Each row has a class, written after it.
+0.21  +1.32  +0.02  +3.34  +2.48  -0.46  +3.30  +0.39  +1.17  +0.74  +0.15  -0.79  +1.44  -0.63  +0.06  +1.35  -0.47  -0.62  +0.27  +2.47  -1.99  -0.14  -0.66  +5.19  +1.25  -0.27  -0.35  +0.93  +0.20  +0.71  -0.28  -0.14  -4.58  -1.79  -0.92  +2.99  -2.54  +3.75  +1.45  +1.47  -3.33  +0.48  -1.25  -0.80  -1.28  +1.09  +1.86  -1.31  -0.69  -3.06 -> S
-0.99  +0.60  +0.19  +4.85  +2.15  -0.49  +2.18  -0.55  -1.36  +0.66  +1.00  -0.09  +0.14  -1.28  -0.27  +0.62  -0.76  -1.10  +0.33  +1.54  -1.23  +1.81  -0.10  +1.79  +0.77  +0.62  +1.46  +0.58  +0.61  +2.83  +1.13  +0.30  -1.86  -2.37  -0.96  -0.04  -1.15  +3.17  -1.96  +2.88  -1.41  -0.36  -0.77  -0.62  +0.44  -0.09  +0.12  -0.46  -1.52  -0.79 -> Z
+4.97  -0.33  +0.69  -1.71  -0.18  -0.83  -0.68  +0.38  -1.29  +0.05  +0.23  +0.92  -0.17  +0.72  -1.56  +0.66  +0.24  +0.34  -0.99  +1.82  +0.32  +1.99  +0.24  +0.85  -0.85  -0.17  +1.24  +0.28  +0.15  -0.81  -1.85  +1.19  +0.60  +0.36  -0.30  -0.04  +1.09  -0.21  +1.89  -0.50  +0.16  -0.93  +0.11  -0.23  +0.02  -2.30  +1.70  -0.30  +0.60  +0.98 -> P
+0.45  -0.30  +0.65  +0.01  +0.81  -0.56  +1.39  -1.78  -0.70  +0.93  -0.36  -0.61  +0.21  +0.39  -0.85  +1.29  -0.47  -0.07  +0.31  +1.44  -0.22  +0.53  +1.05  -0.14  +0.86  -1.05  -0.64  +2.82  +0.09  +0.21  +0.68  +0.21  -1.07  -1.08  -1.09  -0.14  -0.46  +1.43  -1.01  +0.17  -0.77  +0.02  -0.64  +0.78  +0.00  +0.71  +1.47  -1.07  -0.63  -1.11 -> S
-1.19  -1.98  +1.82  -7.21  -2.62  -2.19  +0.41  +0.10  -1.73  -0.97  -0.13  +0.81  +0.47  +0.38  -0.83  -1.36  -0.29  +0.46  -1.86  +2.16  +1.23  -1.52  +1.71  -1.64  -2.69  +0.09  -0.10  +1.26  -0.58  -7.21  -3.42  +2.15  +1.24  +4.11  +1.67  -2.38  +2.81  -4.79  -1.03  -0.94  +1.96  -1.79  +0.04  -0.52  -0.63  -2.45  -0.25  -0.54  +0.00  +3.00 -> P
+0.09  -2.00  +0.26  -5.75  -1.33  -4.00  -0.48  +0.25  +3.53  -2.22  -2.26  +1.12  +0.74  -0.41  -0.80  -0.89  +0.89  +0.28  -0.33  +2.07  +0.49  +5.74  +1.72  +5.93  +0.03  +1.22  +1.79  +0.60  -0.49  -4.22  -5.60  +0.53  -1.56  -0.12  +0.31  +2.04  +0.41  -0.80  +6.45  -2.16  -2.72  +0.42  -0.94  -1.51  -1.03  -1.50  +0.26  +0.56  -2.01  +3.08 -> P
+1.44  -0.85  -1.60  +3.21  -0.16  -0.10  +2.57  -3.26  -4.23  -1.69  +0.77  -0.87  +0.40  -1.10  +1.12  -1.59  -0.34  +0.05  -1.79  +1.00  +0.57  -1.60  -0.69  +0.25  -0.08  -1.22  -0.20  +0.80  +1.70  -2.91  +1.94  -0.46  -0.59  -0.57  +2.51  -1.06  -0.04  +1.17  -4.87  +2.51  -0.28  +0.19  +0.45  +1.68  +0.43  -0.38  +0.64  +0.03  -0.44  +0.03 -> R
-0.48  -2.10  -3.10  -0.70  -2.23  -2.35  +0.38  -1.74  -7.62  -4.00  -0.19  -2.37  +0.97  -1.90  -0.22  -2.38  -0.71  -2.28  -1.65  +0.72  +2.85  +1.17  +1.27  +0.65  -1.75  +0.66  +3.07  +1.09  +0.68  -7.13  +0.05  +2.85  +2.11  +1.80  +7.07  -3.31  +1.33  -2.27  -8.68  +4.18  +4.15  +0.57  +1.59  +2.20  -0.22  -5.91  +0.82  -1.30  -0.53  +4.08 -> R
+1.02  +0.93  -0.32  +2.87  +2.64  -1.07  +0.67  -1.98  +3.15  +0.36  +0.01  -0.18  +1.17  +1.03  -0.11  -0.18  +0.59  -0.40  +1.06  +0.62  -1.14  +2.88  -0.65  +3.90  +4.11  +0.53  -0.74  +0.04  +0.03  +3.21  -1.50  -0.16  -1.87  -5.04  -0.67  +2.76  -2.58  +3.21  +1.93  +0.79  -5.25  -0.17  -0.55  -0.61  +0.24  +1.54  +1.14  -0.54  -0.55  -2.47 -> Z
-0.30  +0.03  -0.24  +4.35  +2.84  -1.80  +3.23  +0.00  +0.98  -0.25  +0.09  -0.23  +1.70  -6.13  -2.82  +0.39  +0.07  -1.12  +0.78  +2.34  -0.55  +1.62  -0.27  +8.03  +2.82  -0.33  +1.27  +0.73  +0.33  +1.10  -1.01  -0.57  -3.72  -3.37  -1.49  +2.43  -2.65  +4.42  +0.34  +3.06  -4.40  +1.18  -0.22  -0.15  +0.91  +1.35  +1.07  -0.91  -0.91  -1.93 -> Z
-0.96  +1.52  -1.75  +4.03  +0.82  -2.38  -0.43  +0.94  -1.14  +0.74  +0.43  +1.33  -0.03  -1.27  -0.93  +1.21  +0.21  -1.21  +0.56  +0.69  -0.70  -0.52  -0.77  +0.64  -3.21  +0.79  +1.49  +0.52  +0.46  -0.11  +3.33  +0.09  +7.33  +0.04  +1.16  -0.26  +0.65  -4.80  +0.81  +1.68  +0.82  -1.42  +3.37  -0.15  +0.70  -0.43  -0.69  -0.67  -0.84  +0.85 -> Z
+0.34  -0.71  +3.18  -5.83  -0.44  -2.97  +0.97  +1.47  +6.03  +0.93  -0.97  +1.99  +0.14  +1.13  +0.35  -0.12  -0.42  +1.47  -0.24  +1.48  +2.06  -0.43  +0.96  +0.92  +0.63  +0.96  -3.41  +0.39  -1.26  -2.48  -4.75  +0.07  -1.67  +0.87  -2.53  +1.37  -0.33  -0.75  +4.31  -2.93  -2.25  -1.18  -0.28  -2.18  -0.03  +1.21  +0.93  +0.20  +0.02  -2.18 -> S
-1.38  +0.04  -1.24  +0.17  +0.61  -1.73  -0.98  +0.05  +0.09  +1.80  -0.29  +0.86  +0.49  +0.64  -0.60  +1.09  -0.16  +0.14  +0.18  +1.25  -0.12  +3.72  +0.55  +1.05  +0.12  +0.26  +0.64  -0.58  +0.99  +3.18  -2.38  -0.46  -0.41  -0.64  -0.69  +0.05  +0.10  +0.75  +2.71  +0.35  +0.33  -1.22  -0.74  -1.16  -0.51  -1.12  +0.12  -0.44  -1.41  +2.32 -> Z
-1.38  +0.91  +0.31  +5.61  +3.05  -3.02  +1.40  +1.67  +3.58  +0.99  -2.33  +1.28  +0.54  -1.42  -1.24  +0.91  -0.91  -1.81  +0.76  +2.62  -0.51  +2.28  -0.63  +8.68  +1.39  -1.11  +1.49  +0.34  +0.84  +1.21  -6.25  -2.05  -3.85  -2.01  -1.15  +3.09  -1.43  +0.93  +5.26  +2.78  -4.78  -1.08  -2.46  -0.88  -0.49  -0.63  +0.39  -0.60  -0.53  -1.19 -> Z
-1.20  -0.19  +0.51  -1.21  +0.69  +0.56  -0.50  -0.06  +0.35  +2.52  +1.62  +0.86  +0.26  +0.14  -0.35  -0.48  +0.98  -3.78  +1.49  +1.01  +0.09  +2.50  -0.10  +0.20  +0.76  -0.14  -0.30  -0.06  +0.34  +0.89  -2.99  -0.66  -0.88  -1.23  -0.48  +0.10  +0.03  -0.83  +2.34  -1.65  -1.94  -0.02  +0.87  -0.81  +0.04  -0.89  +0.07  -1.17  +0.58  +0.05 -> S
+1.05  -0.82  +0.64  +0.87  -0.50  -2.33  +3.42  +0.20  -1.68  -4.39  -0.11  +0.72  +0.02  -1.11  -0.69  -1.62  +0.63  -0.30  -0.48  +0.59  -0.32  -5.06  +1.80  +2.42  +0.06  -0.46  +0.80  +1.60  +1.21  -8.68  +0.02  -1.64  -1.44  +0.89  +4.14  +0.09  -1.02  +1.14  -4.57  +3.34  -1.92  +2.45  +0.01  +2.04  +0.33  +1.49  -0.30  -2.27  +0.22  -2.93 -> R
-0.34  +1.37  +0.37  +2.31  +2.69  +0.45  -0.28  -1.14  +0.03  +2.74  -0.90  +0.27  -1.34  -0.13  -0.36  +2.99  -0.57  -0.78  +0.67  +1.37  -1.14  +3.55  -0.30  +0.95  +1.38  -2.39  +0.93  -1.14  +1.11  +5.22  -0.85  +0.72  -1.14  -2.07  -1.95  +2.14  -1.18  +2.49  +2.08  +0.04  -1.54  -1.22  -0.18  +0.90  -0.59  -2.72  +0.18  -0.30  -0.71  -0.22 -> Z
+0.43  -0.51  -2.63  +3.22  -0.15  -1.33  +1.13  -0.02  -3.95  -1.76  +0.74  -0.07  -0.19  -0.55  -0.42  -2.21  +0.41  -0.73  -0.19  +0.57  -0.64  +0.28  -1.07  +2.40  -0.29  -0.81  -3.14  +0.01  +0.67  -3.05  +1.57  +1.53  +1.64  +0.53  +3.11  -2.45  -1.54  +0.27  -4.65  +4.42  +1.35  +1.57  +0.16  +1.35  +0.57  -0.29  +0.49  -1.79  -0.46  +0.94 -> R
+1.41  -0.13  +0.67  +0.29  -0.54  +0.82  +0.52  -0.37  +0.81  +0.09  -0.70  -0.04  +1.17  +0.00  -0.12  +0.72  -1.20  +0.90  +0.48  +0.80  -0.28  -1.08  +0.06  -0.33  -2.44  -0.44  -0.57  -0.67  +0.66  +1.95  -0.20  +0.09  -0.29  -0.47  -2.14  -0.37  -1.90  +1.75  -1.47  +0.72  -0.47  -0.53  +0.61  -0.07  +0.18  -0.39  +0.21  +0.53  -0.18  -3.25 -> S
-0.19  +1.64  -0.62  -0.40  -3.01  +0.19  -0.72  +1.82  -1.09  +0.00  +0.93  +1.98  -0.37  -1.37  -0.55  +1.36  +0.04  -0.32  -0.59  -2.28  +0.48  -3.88  +1.09  -4.31  -3.53  -0.39  -0.96  -1.86  +1.36  -1.85  +3.34  +0.75  +3.25  +3.18  -0.60  -2.03  +1.98  -1.76  -0.91  -2.62  +3.73  -2.20  -0.31  -0.29  -1.63  -0.06  -1.07  +0.22  -0.50  +0.03 -> P
-0.59  -0.36  -1.75  +2.28  +2.79  -0.05  -0.57  -2.00  -3.12  +2.09  +0.97  -1.00  +0.52  -0.40  +0.02  -0.83  -0.15  -1.48  -0.08  +2.25  -1.23  +4.51  -0.40  +3.05  -0.03  +1.35  +3.59  +1.10  +1.10  +4.72  +0.24  +2.49  -0.44  -0.49  +0.73  +0.46  -0.30  +0.65  -1.31  +1.31  +0.79  -0.74  -0.46  +0.85  -0.77  -2.40  +0.72  -0.59  -1.84  +2.03 -> R
+0.60  +1.10  +2.10  +0.26  +0.54  -0.26  +1.41  -0.58  +2.09  -1.84  +0.26  -0.60  -0.05  +1.30  +0.09  -0.55  +0.26  +0.33  -0.90  +0.59  -0.04  -5.76  +1.69  -0.80  +3.56  +0.00  +0.29  -0.57  -0.58  -2.62  +0.56  -2.01  -1.20  +0.11  -2.18  +0.32  -1.64  +1.74  -1.28  -1.74  -1.32  -0.48  +0.41  -0.43  +0.95  +0.17  +0.69  -0.52  -0.89  -5.08 -> S
-2.59  +0.08  -3.35  +4.17  +0.68  -1.60  -1.69  +0.30  -1.00  +0.17  -1.11  +0.18  -0.26  -1.26  -0.44  -0.15  +0.33  -1.18  +0.26  +0.50  -1.46  +6.52  -0.95  +5.24  -0.89  -0.66  +1.39  -0.37  -1.02  +0.89  -1.36  +0.08  -0.41  -0.56  +2.69  +1.62  +1.56  -0.13  +2.71  +5.14  -1.67  +0.75  +0.23  +0.62  -0.36  -1.41  +0.35  -0.29  -0.97  +3.62 -> P
